In the rows, 128 means zero.
Each row has two labels, one from each of two sets.
117 127 193 125 114 147 139 130 116 68 159 131 175 107 134 114 151 145
 150 75 53 => J456/j930
94 135 110 157 113 164 132 147 150 78 141 132 163 164 108 108 80 131 129
 53 117 => j43/j930
125 128 207 142 94 144 120 119 130 82 165 139 176 103 115 119 156 132
 146 90 47 => J456/j543
120 123 180 150 90 138 147 127 168 66 157 117 145 122 117 126 77 118 128
 68 111 => J456/j930
107 119 189 163 94 140 127 122 178 97 157 138 185 114 108 98 138 122 134
 117 69 => j43/j543
121 132 171 137 106 144 131 133 91 111 125 111 140 111 115 146 105 124
 140 95 117 => J456/j930
137 108 219 136 88 129 133 122 141 90 145 122 144 58 134 143 134 107 133
 105 65 => J456/J859
114 126 218 153 79 153 135 137 142 97 163 140 181 119 115 114 121 134
 150 117 65 => j43/j543
116 119 196 143 118 164 162 122 151 115 139 119 167 97 132 112 165 121
 128 115 92 => J456/J859
89 144 131 162 116 158 137 125 143 112 145 128 141 142 123 121 114 136
 118 79 128 => j43/j930
126 123 234 149 90 154 128 128 136 102 164 129 189 80 132 111 149 120
 132 81 48 => J456/j543
127 123 179 131 116 148 132 130 149 117 128 103 103 98 136 160 125 106
 135 129 137 => J456/j930
116 134 96 122 127 161 129 129 83 98 136 119 116 170 113 141 149 139 121
 75 138 => J456/j930
123 124 191 127 99 128 130 118 131 96 154 129 177 97 108 116 141 116 134
 98 60 => J456/j543
131 120 183 138 100 139 123 111 115 133 149 124 162 92 113 132 128 108
 124 110 95 => J456/j543
95 136 191 153 114 147 143 152 137 117 114 142 128 99 117 124 108 117
 153 109 88 => j43/J859
109 129 156 152 140 163 132 138 155 75 123 124 122 130 104 144 118 98
 156 94 110 => j43/j930
117 130 163 137 99 169 127 132 117 120 136 107 131 144 133 143 113 136
 143 90 149 => J456/j930
120 122 208 115 105 158 118 118 92 93 170 136 190 102 111 116 175 130
 135 83 52 => J456/j543
114 128 145 113 111 131 131 125 118 94 138 117 127 131 107 152 71 118
 132 89 135 => J456/j930
109 128 171 125 115 132 139 131 131 69 131 143 139 113 113 119 113 113
 139 95 72 => j43/j930
114 123 175 133 123 159 135 124 129 119 154 121 162 102 145 121 192 131
 111 99 91 => J456/j560

Each row has two labels, one from each of two sets.
134 118 153 131 98 123 147 131 122 87 143 119 148 142 109 89 133 122 113
 116 154 => R/J399
94 132 138 148 106 138 120 133 120 110 139 147 148 162 147 72 151 144
 107 112 141 => R/J399
106 140 130 124 134 135 116 130 107 100 155 120 124 107 131 47 153 148
 107 128 151 => R/J399
111 119 122 132 103 142 101 133 160 114 114 123 104 146 154 128 145 184
 139 124 139 => F/J399
120 126 129 133 120 76 108 127 119 118 119 127 152 102 115 111 124 155
 107 128 137 => R/j778
118 124 129 134 111 117 131 152 132 106 160 126 129 178 145 90 163 121
 109 126 126 => E/J399
97 124 125 126 151 102 126 137 151 168 100 135 137 193 196 85 144 157
 134 133 102 => E/j778
155 124 148 113 103 151 98 125 131 88 157 150 143 94 102 131 155 129 79
 107 154 => R/J399
120 124 175 131 96 92 96 111 138 125 110 132 143 136 150 80 172 125 99
 110 130 => R/j778
162 131 135 134 132 110 78 123 168 133 131 128 124 73 122 124 112 98 99
 123 124 => R/j778
96 138 119 123 143 89 97 114 159 155 96 119 136 111 169 125 133 128 136
 136 104 => E/j778
136 125 89 93 101 122 85 115 172 90 143 132 133 128 137 13 129 123 95
 109 121 => R/J399
123 120 148 119 107 161 107 136 83 106 115 134 120 136 87 85 144 112 118
 120 157 => R/J399
125 126 137 132 136 97 133 103 95 111 149 143 179 102 119 152 116 155
 110 118 129 => X/j778
97 130 141 116 126 158 116 159 107 135 127 127 115 171 162 113 153 126
 164 124 139 => E/J399
103 121 138 129 99 127 117 143 98 104 118 125 130 190 167 81 169 152 126
 129 103 => E/J399
116 127 159 103 72 109 96 145 87 66 127 136 150 121 98 71 150 173 112
 106 127 => R/J399
129 123 159 141 91 140 76 153 120 98 115 88 114 161 154 112 153 158 132
 117 107 => E/J399
124 135 134 127 146 109 116 133 153 139 107 113 120 148 162 90 132 138
 132 131 122 => E/j778
104 106 131 137 129 132 106 143 153 152 102 123 116 157 183 98 139 149
 136 132 124 => E/j778
150 129 138 126 102 111 84 114 173 97 135 125 110 64 138 80 110 83 85 89
 116 => R/j778
123 113 150 133 109 154 94 158 140 116 138 114 108 127 149 146 157 135
 145 115 143 => E/J399
124 128 113 135 125 127 108 137 172 159 117 125 107 138 188 110 138 118
 160 172 97 => E/j778
100 138 149 127 117 135 97 142 94 98 150 111 195 149 143 64 160 140 103
 110 139 => R/J399
113 139 136 140 98 133 88 127 111 69 101 131 133 87 121 69 136 97 100
 126 136 => R/J399
129 124 131 136 113 101 109 118 160 110 105 128 144 109 145 86 148 101
 108 126 105 => R/j778
140 133 134 125 101 129 87 125 129 77 129 126 129 130 115 110 121 154
 127 111 131 => R/J399
121 129 123 128 93 101 116 115 155 150 110 123 133 146 163 87 141 147
 119 123 113 => R/j778
158 132 164 115 87 107 94 163 59 9 152 132 176 42 57 140 121 185 109 93
 147 => X/J399
164 124 153 123 104 143 102 105 97 113 155 118 152 154 127 128 161 157
 105 109 144 => X/J399
107 121 127 134 116 104 107 139 146 124 117 133 147 131 170 96 142 131
 139 153 151 => E/j778
128 128 144 130 91 142 96 127 99 79 146 129 164 90 103 73 147 133 120
 108 148 => R/J399
141 116 124 119 139 81 112 134 190 136 167 107 152 110 197 132 132 114
 111 137 99 => E/j778
131 132 117 124 161 121 108 129 166 156 127 112 128 102 176 139 109 106
 120 133 119 => E/j778
132 141 130 121 158 127 82 99 160 135 144 121 143 60 145 134 108 105 102
 117 135 => R/j778
137 126 139 114 160 155 96 153 173 144 176 116 121 123 176 147 133 148
 125 141 123 => E/J399
52 127 145 140 99 84 143 144 133 142 70 113 83 233 199 25 176 178 149
 135 123 => E/j778
82 143 130 129 138 125 110 126 135 135 120 129 157 88 141 124 103 140
 115 126 120 => R/j778
116 127 115 122 94 147 115 144 125 114 143 150 121 201 142 125 148 170
 167 144 128 => E/J399
124 123 145 127 90 134 99 144 119 96 123 92 133 186 124 102 161 136 94
 97 141 => R/J399
116 125 110 90 114 148 112 152 166 109 119 147 125 196 164 129 121 160
 55 110 122 => E/J399
148 122 148 123 91 136 118 117 93 67 136 144 168 132 75 103 141 149 119
 112 147 => X/J399

Each row has two labels, one from each of two sets.
168 154 145 125 177 140 121 153 114 112 129 117 139 127 121 119 127 150
 146 118 119 => [90]/[52]
89 66 82 125 161 126 137 168 132 127 144 139 151 123 136 107 128 149 141
 118 105 => [90]/[48]
163 153 143 138 178 136 122 161 103 137 149 135 151 135 126 101 133 166
 139 107 129 => [90]/[52]
69 68 60 121 159 119 144 155 148 125 142 125 159 139 138 115 132 136 142
 115 126 => [95]/[48]
118 172 147 130 174 140 120 146 110 122 137 138 137 136 122 118 119 153
 148 116 118 => [95]/[52]
69 42 112 135 150 103 136 143 128 115 143 137 150 117 145 117 136 122
 147 133 108 => [90]/[48]
244 114 160 107 132 167 137 141 124 140 129 134 134 142 157 125 145 128
 151 117 92 => [90]/[56]
171 149 140 114 163 121 124 158 120 123 136 133 153 132 114 113 129 152
 132 112 107 => [95]/[52]
111 98 129 136 183 136 138 121 145 145 123 117 126 141 129 130 125 57
 138 97 129 => [95]/[44]
